Below are the code and all the weights of a small trained network. Each question names an input and a class and asks about switching units off, where a switched-off unit gives its printed mean instead of its output.

import numpy as np


def w(rows, s, z=0):
    codes = np.array(rows[::2]) - 128.0
    scale = np.full(codes.shape[1], s)
    scale[-1] = z or s
    return codes * scale


def norm(h):
    return h / np.sqrt((h * h).mean(-1, keepdims=True) + 1e-5)


def f(y):
    return np.maximum(y, 0)


def log_softmax(a):
    a = a - a.max(-1, keepdims=True)
    return a - np.log(np.exp(a).sum(-1, keepdims=True))


def net(x, mask):
    res = np.array(x, float).reshape(1, 8) / 4 @ E
    u = 0
    for l in range(3):
        y = f(norm(res) @ A[l][:, :-1].T + A[l][:, -1])
        res = res + np.where(mask[u : u + 6], y, B[l][:, -1]) @ B[l][:, :-1]
        u += 6
    return log_softmax(norm(res)[-1] @ U[:, :-1].T + U[:, -1])


A, B = {}, {}
E = w([
[22,63,90],'x0',
[7,94,100],'x1',
[80,254,64],'x2',
[166,168,56],'x3',
[129,95,155],'x4',
[68,20,161],'x5',
[71,123,233],'x6',
[114,160,118],'x7',
],0.007)
A[0] = w([
[28,135,147,71],'L0N1',
[75,15,70,2],'L0N2',
[141,101,174,63],'L0N3',
[127,67,215,69],'L0N4',
[140,113,162,59],'L0N5',
[5,168,156,30],'L0N6',
],0.022,0.0051)
B[0] = w([
[182,60,27,238],'L0N1',
[2,166,97,250],'L0N2',
[138,129,184,173],'L0N3',
[119,99,211,240],'L0N4',
[131,134,167,153],'L0N5',
[223,43,23,254],'L0N6',
],0.032,0.0084)
A[1] = w([
[107,139,128,58],'L1N1',
[56,184,92,2],'L1N2',
[103,132,118,92],'L1N3',
[209,252,79,232],'L1N4',
[140,251,123,153],'L1N5',
[79,195,145,107],'L1N6',
],0.02,0.0026)
B[1] = w([
[149,123,105,135],'L1N1',
[71,239,139,176],'L1N2',
[113,145,124,142],'L1N3',
[255,171,175,245],'L1N4',
[241,136,120,192],'L1N5',
[199,106,92,160],'L1N6',
],0.022,0.012)
A[2] = w([
[56,148,107,34],'L2N1',
[213,231,147,225],'L2N2',
[180,30,69,65],'L2N3',
[114,158,124,5],'L2N4',
[46,219,88,136],'L2N5',
[170,59,253,189],'L2N6',
],0.025,0.0021)
B[2] = w([
[85,60,112,167],'L2N1',
[165,10,175,254],'L2N2',
[157,251,82,243],'L2N3',
[141,123,119,137],'L2N4',
[64,3,129,189],'L2N5',
[75,219,180,248],'L2N6',
],0.041,0.014)
U = w([
[184,156,7,221],'0',
[29,76,83,108],'1',
[75,191,247,2],'2',
[245,89,204,129],'3',
],0.018,0.0019)

Each question gives the input, the list of numbers given to net, and the class t.
The units are the neurons (one row each of A and B). Each row of codes is followed by its name. A weight is (code - 128) times the scale printed after its matrix; where a second scale follows, it is the last column's (A, B and U).
mask holds one flag per neuron, layer by layer. A switched-off neuron (its flag False) gives its mean, the last column of its row in B, instead of its output. The means were averaged over made-up inputs and are rounded, as every weight is.
A unit's drop is (log p(t) with every unit on - log p(t) with that unit switched off) / (log p(t) with every unit on - log p(t) with every unit switched off).
The circuit of an input: a set's keep is (log p(t) with only the set's units on - log p(t) with every unit switched off) / (log p(t) with every unit on - log p(t) with every unit switched off). Starting from the 12 units with the biggest drops (on a tie, the unit counted first), units are removed one at a time, each time the one whose removal leaves the highest keep (on an exact tie, the one counted first), for as long as the keep stays at least 0.8.
units of the circuit, in order: the units of the circuit, biggest drop first
k most important neurons: the k neurons with the biggest drops, biggest first
k most important neurons of layer l: the k neurons of layer l with the biggest drops, biggest first
drop of u: that unit's drop, to one decimal
input [8,-7,-5,-2,0,-4,-3,7], class 1: 2 most important neurons of layer 0 => L0N6, L0N1
input [8,-4,3,7,-4,-4,-6,-7], class 3: 2 most important neurons => L0N6, L0N2
input [8,8,-7,5,0,7,0,7], class 1: most important neuron => L0N2
input [2,6,-5,5,-7,-5,-6,8], class 1: 2 most important neurons of layer 2 => L2N5, L2N3
input [3,2,-8,-5,8,-7,-5,2], class 2: 2 most important neurons => L0N4, L0N3
input [0,8,-7,-2,-5,-6,5,-5], class 0: 2 most important neurons of layer 0 => L0N1, L0N6
input [8,8,-7,-8,6,2,2,-1], class 1: 2 most important neurons => L0N2, L1N4
input [3,-2,-7,2,8,-2,-4,-2], class 2: 2 most important neurons => L0N4, L0N3
input [-6,3,8,-6,5,-4,1,6], class 0: 2 most important neurons => L0N6, L2N3
input [8,3,-1,1,-7,6,2,5], class 0: 3 most important neurons => L0N6, L0N1, L2N3
input [-4,-6,1,-1,-4,0,6,0], class 2: 3 most important neurons => L0N2, L2N6, L1N4
input [5,-5,2,-6,2,5,4,-5], class 0: 2 most important neurons => L2N3, L0N1
input [-7,5,2,-6,3,3,2,-6], class 2: 3 most important neurons => L0N4, L2N6, L0N3
input [-1,4,-2,-6,8,-1,-6,-1], class 1: units of the circuit, in order => L0N2
input [7,-5,-7,4,5,-4,-3,5], class 1: 2 most important neurons => L0N6, L1N4
input [-1,-1,2,6,3,3,6,-6], class 2: drop of L2N6 => 0.1
input [-3,-2,4,-1,-6,1,6,-4], class 0: drop of L2N3 => 0.2
input [6,-2,-8,-3,4,0,-6,-3], class 1: drop of L0N2 => 0.9
